Below is a small trained network, with its code and all its weights. Each question gives an input and a target symbol and asks what happens when units are switched off, that is, made to give their printed mean instead of their output.

import numpy as np


def w(rows, s, z=0):
    codes = np.array(rows[::2]) - 128.0
    scale = np.full(codes.shape[1], s)
    scale[-1] = z or s
    return codes * scale


def norm(h):
    return h / np.sqrt((h * h).mean(-1, keepdims=True) + 1e-5)


def f(y):
    return y / 2 * (1 + np.tanh(0.7978845608 * (y + 0.044715 * y**3)))


def softmax(a):
    e = np.exp(a - a.max(-1, keepdims=True))
    return e / e.sum(-1, keepdims=True)


def log_softmax(a):
    a = a - a.max(-1, keepdims=True)
    return a - np.log(np.exp(a).sum(-1, keepdims=True))


def net(x, mask):
    ids = ['αβγδεηξπτφψ'.index(c) for c in x.split()]
    T = len(ids)
    res = E[ids] + P[:T]
    u = 0
    for l in range(2):
        r = norm(res)
        for j in range(2):
            rows = slice(2 * j, 2 * j + 2)
            q, k, v = (r @ M[l][rows].T for M in (Q, K, V))
            z = softmax(np.where(np.tri(T) > 0, q @ k.T / 2**0.5, -1e9)) @ v
            o = O[l][rows]
            res = res + np.where(mask[u + j], z, o[:, -1]) @ o[:, :-1]
        u += 2
        y = f(norm(res) @ A[l][:, :-1].T + A[l][:, -1])
        res = res + np.where(mask[u : u + 12], y, B[l][:, -1]) @ B[l][:, :-1]
        u += 12
    return log_softmax(norm(res)[-1] @ U[:, :-1].T + U[:, -1])


Q, K, V, O, A, B = {}, {}, {}, {}, {}, {}
E = w([
[142,51,247],'α',
[139,126,168],'β',
[122,101,165],'γ',
[99,104,142],'δ',
[101,140,172],'ε',
[98,107,143],'η',
[142,111,124],'ξ',
[60,140,137],'π',
[91,122,65],'τ',
[233,59,158],'φ',
[155,238,98],'ψ',
],0.013)
P = w([
[246,39,224],'0',
[189,55,204],'1',
[160,81,178],'2',
[156,68,137],'3',
[158,78,98],'4',
[148,71,76],'5',
[142,42,41],'6',
[119,37,12],'7',
[136,57,31],'8',
[153,53,40],'9',
],0.0012)
Q[0] = w([
[5,95,159],'0.h0',
[72,93,197],'0.h0',
[158,109,73],'0.h1',
[104,35,97],'0.h1',
],0.012)
K[0] = w([
[7,157,124],'0.h0',
[76,155,158],'0.h0',
[161,167,125],'0.h1',
[153,71,72],'0.h1',
],0.015)
V[0] = w([
[37,58,3],'0.h0',
[199,75,163],'0.h0',
[181,18,32],'0.h1',
[19,3,254],'0.h1',
],0.004)
O[0] = w([
[117,2,105,157],'0.h0',
[166,173,81,174],'0.h0',
[184,142,206,249],'0.h1',
[188,25,128,254],'0.h1',
],0.0047,0.0032)
A[0] = w([
[174,168,38,185],'0.n0',
[144,152,119,170],'0.n1',
[176,133,143,126],'0.n2',
[58,58,108,120],'0.n3',
[110,138,63,170],'0.n4',
[80,144,88,198],'0.n5',
[93,187,136,140],'0.n6',
[155,134,133,246],'0.n7',
[156,130,106,128],'0.n8',
[108,146,254,187],'0.n9',
[43,91,76,230],'0.n10',
[109,161,67,78],'0.n11',
],0.0074,0.0011)
B[0] = w([
[104,48,155,153],'0.n0',
[118,113,126,123],'0.n1',
[85,79,133,212],'0.n2',
[184,119,219,255],'0.n3',
[167,75,95,95],'0.n4',
[141,75,104,99],'0.n5',
[157,133,103,74],'0.n6',
[93,91,135,201],'0.n7',
[111,107,129,147],'0.n8',
[157,3,158,255],'0.n9',
[190,39,157,201],'0.n10',
[112,94,68,74],'0.n11',
],0.0073,0.0019)
Q[1] = w([
[98,254,156],'1.h0',
[141,94,188],'1.h0',
[161,124,185],'1.h1',
[145,180,162],'1.h1',
],0.015)
K[1] = w([
[145,254,234],'1.h0',
[38,49,237],'1.h0',
[176,96,8],'1.h1',
[68,186,107],'1.h1',
],0.009)
V[1] = w([
[95,229,103],'1.h0',
[42,92,33],'1.h0',
[41,141,71],'1.h1',
[3,110,229],'1.h1',
],0.0063)
O[1] = w([
[199,33,128,1],'1.h0',
[172,157,184,79],'1.h0',
[37,96,89,43],'1.h1',
[64,114,253,153],'1.h1',
],0.0066,0.0077)
A[1] = w([
[147,119,188,153],'1.n0',
[119,178,56,10],'1.n1',
[190,107,127,116],'1.n2',
[103,145,124,101],'1.n3',
[92,209,164,118],'1.n4',
[95,113,156,157],'1.n5',
[144,126,167,158],'1.n6',
[77,96,151,128],'1.n7',
[171,164,67,140],'1.n8',
[98,255,101,153],'1.n9',
[68,100,121,151],'1.n10',
[129,47,102,144],'1.n11',
],0.0099,0.0014)
B[1] = w([
[145,149,35,253],'1.n0',
[210,152,49,117],'1.n1',
[55,97,100,147],'1.n2',
[165,148,160,125],'1.n3',
[81,231,165,223],'1.n4',
[121,165,95,184],'1.n5',
[137,144,67,203],'1.n6',
[132,166,77,175],'1.n7',
[78,157,63,122],'1.n8',
[2,61,177,209],'1.n9',
[164,147,94,130],'1.n10',
[65,178,151,138],'1.n11',
],0.0085,0.0047)
U = w([
[109,108,143,6],'α',
[60,47,106,103],'β',
[134,203,121,83],'γ',
[164,118,95,108],'δ',
[41,174,182,255],'ε',
[146,125,119,44],'η',
[184,187,165,124],'ξ',
[163,55,227,174],'π',
[162,121,125,70],'τ',
[196,85,99,169],'φ',
[81,131,9,141],'ψ',
],0.016,0.0044)

Each question gives the input, a string of symbols that net reads in full, and the target symbol t.
The units are the heads (2 rows each of Q, K, V and O) and the neurons (one row each of A and B). Each row of codes is followed by its name. A weight is (code - 128) times the scale printed after its matrix; where a second scale follows, it is the last column's (O, A, B and U).
mask holds one flag per unit, layer by layer, with each layer's heads first. A switched-off unit (its flag False) gives its mean, the last column of its rows in O or B, instead of its output. The means were averaged over made-up inputs and are rounded, as every weight is.
A unit's drop is (log p(t) with every unit on - log p(t) with that unit switched off) / (log p(t) with every unit on - log p(t) with every unit switched off).
The circuit of an input: a set's keep is (log p(t) with only the set's units on - log p(t) with every unit switched off) / (log p(t) with every unit on - log p(t) with every unit switched off). Starting from the 12 units with the biggest drops (on a tie, the unit counted first), units are removed one at a time, each time the one whose removal leaves the highest keep (on an exact tie, the one counted first), for as long as the keep stays at least 0.8.
units of the circuit, in order: the units of the circuit, biggest drop first
top k neurons: the k neurons with the biggest drops, biggest first
heads that matter: for each layer, one digit per head in row order, 1 if its drop is at least 0.15 and else 0, layers parted by /
input ε τ ψ ψ π, target ψ: heads that matter => 01 / 01
input ψ ξ ξ π γ ξ ε δ π, target π: units of the circuit, in order => (0.n3 0.n10 1.n4 1.n9)
input γ δ π α ξ δ ξ γ ψ γ, target ψ: heads that matter => 00 / 01
input ψ ξ ξ γ δ, target γ: heads that matter => 01 / 01
input ξ δ ξ δ γ δ π η, target π: units of the circuit, in order => (0.n3 0.n10 1.n4)
input ξ γ ξ φ η γ, target φ: units of the circuit, in order => (1.n9 1.n4 0.h0 1.n0)
input π ξ δ, target π: units of the circuit, in order => (0.n9 1.n4 1.n9)
input π α ψ φ ξ η, target φ: heads that matter => 10 / 01
input δ π π ξ δ ψ, target ψ: units of the circuit, in order => (1.h0 1.n8 1.n2)
input π ξ ξ β ξ α γ ξ δ γ, target ξ: heads that matter => 00 / 10
input α π δ, target π: top 2 neurons => (0.n3 1.n4)
input δ φ δ ξ φ ξ ξ ξ δ, target ξ: top 3 neurons => (1.n9 0.n2 0.n0)
input π ψ γ, target ψ: heads that matter => 01 / 01
input π φ φ ξ ξ φ γ, target φ: units of the circuit, in order => (1.n4 1.n9 1.h1)
input ξ ξ α ε, target ξ: heads that matter => 00 / 01
input δ π γ, target π: heads that matter => 10 / 01
input γ ξ ξ ψ ξ π ξ τ, target β: heads that matter => 00 / 00
input η δ ψ δ, target ψ: heads that matter => 00 / 01
input δ π ψ π π, target ψ: heads that matter => 01 / 11
input ξ β ψ δ ε, target ψ: heads that matter => 00 / 01
input ξ ξ δ τ φ ξ ξ δ δ, target ξ: top 4 neurons => (1.n9 0.n0 0.n2 0.n3)
input τ ψ δ ξ π η ξ γ, target ξ: heads that matter => 11 / 10
input π δ ε, target π: top 3 neurons => (0.n9 0.n3 1.n4)
input α π ξ φ π δ, target φ: top 4 neurons => (1.n4 1.n9 1.n0 0.n3)
input δ π ξ π π γ ψ ε, target ψ: heads that matter => 01 / 01
input π δ η γ ξ π φ π, target φ: top 4 neurons => (1.n4 0.n10 0.n3 1.n9)
input ξ ξ π ξ φ, target φ: top 4 neurons => (1.n9 1.n4 0.n3 1.n2)
